Below is a small trained network, with its code and all its weights. Each question gives an input and a class and asks what happens when units are switched off, that is, made to give their printed mean instead of their output.

import numpy as np


def w(rows, s, z=0):
    codes = np.array(rows[::2]) - 128.0
    scale = np.full(codes.shape[1], s)
    scale[-1] = z or s
    return codes * scale


def norm(h):
    return h / np.sqrt((h * h).mean(-1, keepdims=True) + 1e-5)


def f(y):
    return y / 2 * (1 + np.tanh(0.7978845608 * (y + 0.044715 * y**3)))


def log_softmax(a):
    a = a - a.max(-1, keepdims=True)
    return a - np.log(np.exp(a).sum(-1, keepdims=True))


def net(x, mask):
    res = np.array(x, float).reshape(1, 5) / 4 @ E
    u = 0
    for l in range(2):
        y = f(norm(res) @ A[l][:, :-1].T + A[l][:, -1])
        res = res + np.where(mask[u : u + 9], y, B[l][:, -1]) @ B[l][:, :-1]
        u += 9
    return log_softmax(norm(res)[-1] @ U[:, :-1].T + U[:, -1])


A, B = {}, {}
E = w([
[231,193,63,39,112,104,50],'x0',
[153,128,203,79,170,64,116],'x1',
[128,253,130,128,168,150,158],'x2',
[120,126,9,30,94,108,170],'x3',
[115,44,183,88,95,232,132],'x4',
],0.0019)
A[0] = w([
[135,140,157,113,85,111,138,130],'0.n0',
[122,222,65,146,135,65,161,44],'0.n1',
[106,221,63,134,140,64,138,6],'0.n2',
[163,97,36,151,126,106,10,69],'0.n3',
[146,184,54,74,127,196,132,33],'0.n4',
[131,157,59,81,136,199,99,85],'0.n5',
[138,125,57,27,115,73,134,19],'0.n6',
[116,117,70,2,129,72,91,44],'0.n7',
[122,208,57,43,115,210,133,24],'0.n8',
],0.0062,0.0025)
B[0] = w([
[158,138,131,166,163,146,133,134],'0.n0',
[132,174,106,205,160,89,168,200],'0.n1',
[46,164,94,152,147,63,128,188],'0.n2',
[165,108,152,190,61,113,84,212],'0.n3',
[121,175,110,92,92,204,129,198],'0.n4',
[113,165,176,124,100,122,200,189],'0.n5',
[152,47,139,23,154,54,98,232],'0.n6',
[207,75,140,104,181,104,232,253],'0.n7',
[145,196,132,122,66,255,118,231],'0.n8',
],0.0072,0.0027)
A[1] = w([
[13,31,83,159,93,161,169,32],'1.n0',
[205,66,55,8,163,65,173,1],'1.n1',
[87,184,192,84,253,122,16,48],'1.n2',
[113,232,72,32,74,207,100,36],'1.n3',
[75,225,3,165,199,37,129,6],'1.n4',
[8,11,39,154,142,201,132,39],'1.n5',
[54,226,36,136,173,37,113,41],'1.n6',
[187,191,130,87,127,74,122,85],'1.n7',
[61,170,94,109,95,90,98,130],'1.n8',
],0.0058,0.0018)
B[1] = w([
[156,123,85,137,170,168,116,227],'1.n0',
[132,66,140,71,134,94,159,254],'1.n1',
[70,160,142,79,137,118,103,145],'1.n2',
[130,170,135,128,94,166,162,206],'1.n3',
[78,135,123,197,128,78,177,224],'1.n4',
[143,109,73,149,181,175,122,237],'1.n5',
[99,117,141,184,131,100,164,200],'1.n6',
[91,60,123,151,123,176,139,157],'1.n7',
[140,51,251,148,143,195,128,122],'1.n8',
],0.015,0.003)
U = w([
[158,101,25,168,236,225,87,158],'0',
[38,207,184,51,166,102,39,73],'1',
[180,17,135,9,120,64,192,173],'2',
[48,142,148,255,133,40,209,208],'3',
[159,229,146,95,24,237,191,130],'4',
[211,112,148,181,41,86,32,4],'5',
],0.0088,0.002)

Each question gives the input, the list of numbers given to net, and the class t.
The units are the neurons (one row each of A and B). Each row of codes is followed by its name. A weight is (code - 128) times the scale printed after its matrix; where a second scale follows, it is the last column's (A, B and U).
mask holds one flag per neuron, layer by layer. A switched-off neuron (its flag False) gives its mean, the last column of its row in B, instead of its output. The means were averaged over made-up inputs and are rounded, as every weight is.
A unit's drop is (log p(t) with every unit on - log p(t) with that unit switched off) / (log p(t) with every unit on - log p(t) with every unit switched off).
The circuit of an input: a set's keep is (log p(t) with only the set's units on - log p(t) with every unit switched off) / (log p(t) with every unit on - log p(t) with every unit switched off). Starting from the 12 units with the biggest drops (on a tie, the unit counted first), units are removed one at a time, each time the one whose removal leaves the highest keep (on an exact tie, the one counted first), for as long as the keep stays at least 0.8.
circuit, biggest first: the units of the circuit, biggest drop first
most important unit: the unit with the biggest drop
k most important neurons: the k neurons with the biggest drops, biggest first
k most important neurons of layer l: the k neurons of layer l with the biggest drops, biggest first
drop when u is switched off: that unit's drop, to one decimal
input [-1,4,-7,-6,-2], class 1: circuit, biggest first	[0.n7 1.n2 0.n3]
input [5,0,-3,-8,-6], class 5: circuit, biggest first	[0.n3]
input [-5,4,-4,4,2], class 0: 2 most important neurons	[0.n6 0.n7]
input [6,0,-8,-4,3], class 5: circuit, biggest first	[0.n3 1.n1]
input [-3,8,-7,-4,5], class 0: 2 most important neurons	[0.n6 0.n7]
input [2,-8,-1,7,-3], class 4: 2 most important neurons	[0.n8 0.n4]
input [3,6,6,5,-3], class 3: 4 most important neurons	[0.n2 0.n1 1.n4 1.n6]
input [3,-4,-3,2,-3], class 2: 2 most important neurons	[0.n6 0.n7]
input [7,8,-6,-8,2], class 5: 3 most important neurons of layer 0	[0.n2 0.n6 0.n3]
input [0,6,-3,-2,1], class 1: 2 most important neurons	[0.n7 0.n6]
input [-4,-5,-3,-1,-4], class 0: 2 most important neurons	[0.n2 0.n1]
input [-8,-7,-2,5,-4], class 0: 3 most important neurons	[1.n5 1.n0 0.n2]
input [1,-8,8,-8,2], class 4: 2 most important neurons	[0.n6 0.n2]
input [2,-1,6,7,4], class 4: most important neuron	[0.n8]
input [0,-1,-6,-3,1], class 0: 2 most important neurons	[0.n6 0.n7]
input [6,0,2,-8,8], class 1: 3 most important neurons	[0.n8 1.n2 0.n4]
input [-5,6,2,-4,-3], class 1: 2 most important neurons of layer 0	[0.n2 0.n1]
input [7,6,6,0,-4], class 3: 2 most important neurons of layer 0	[0.n2 0.n1]
input [6,2,-8,-8,-6], class 5: drop when 0.n3 is switched off	0.2
input [4,8,2,-8,2], class 1: most important unit	1.n2
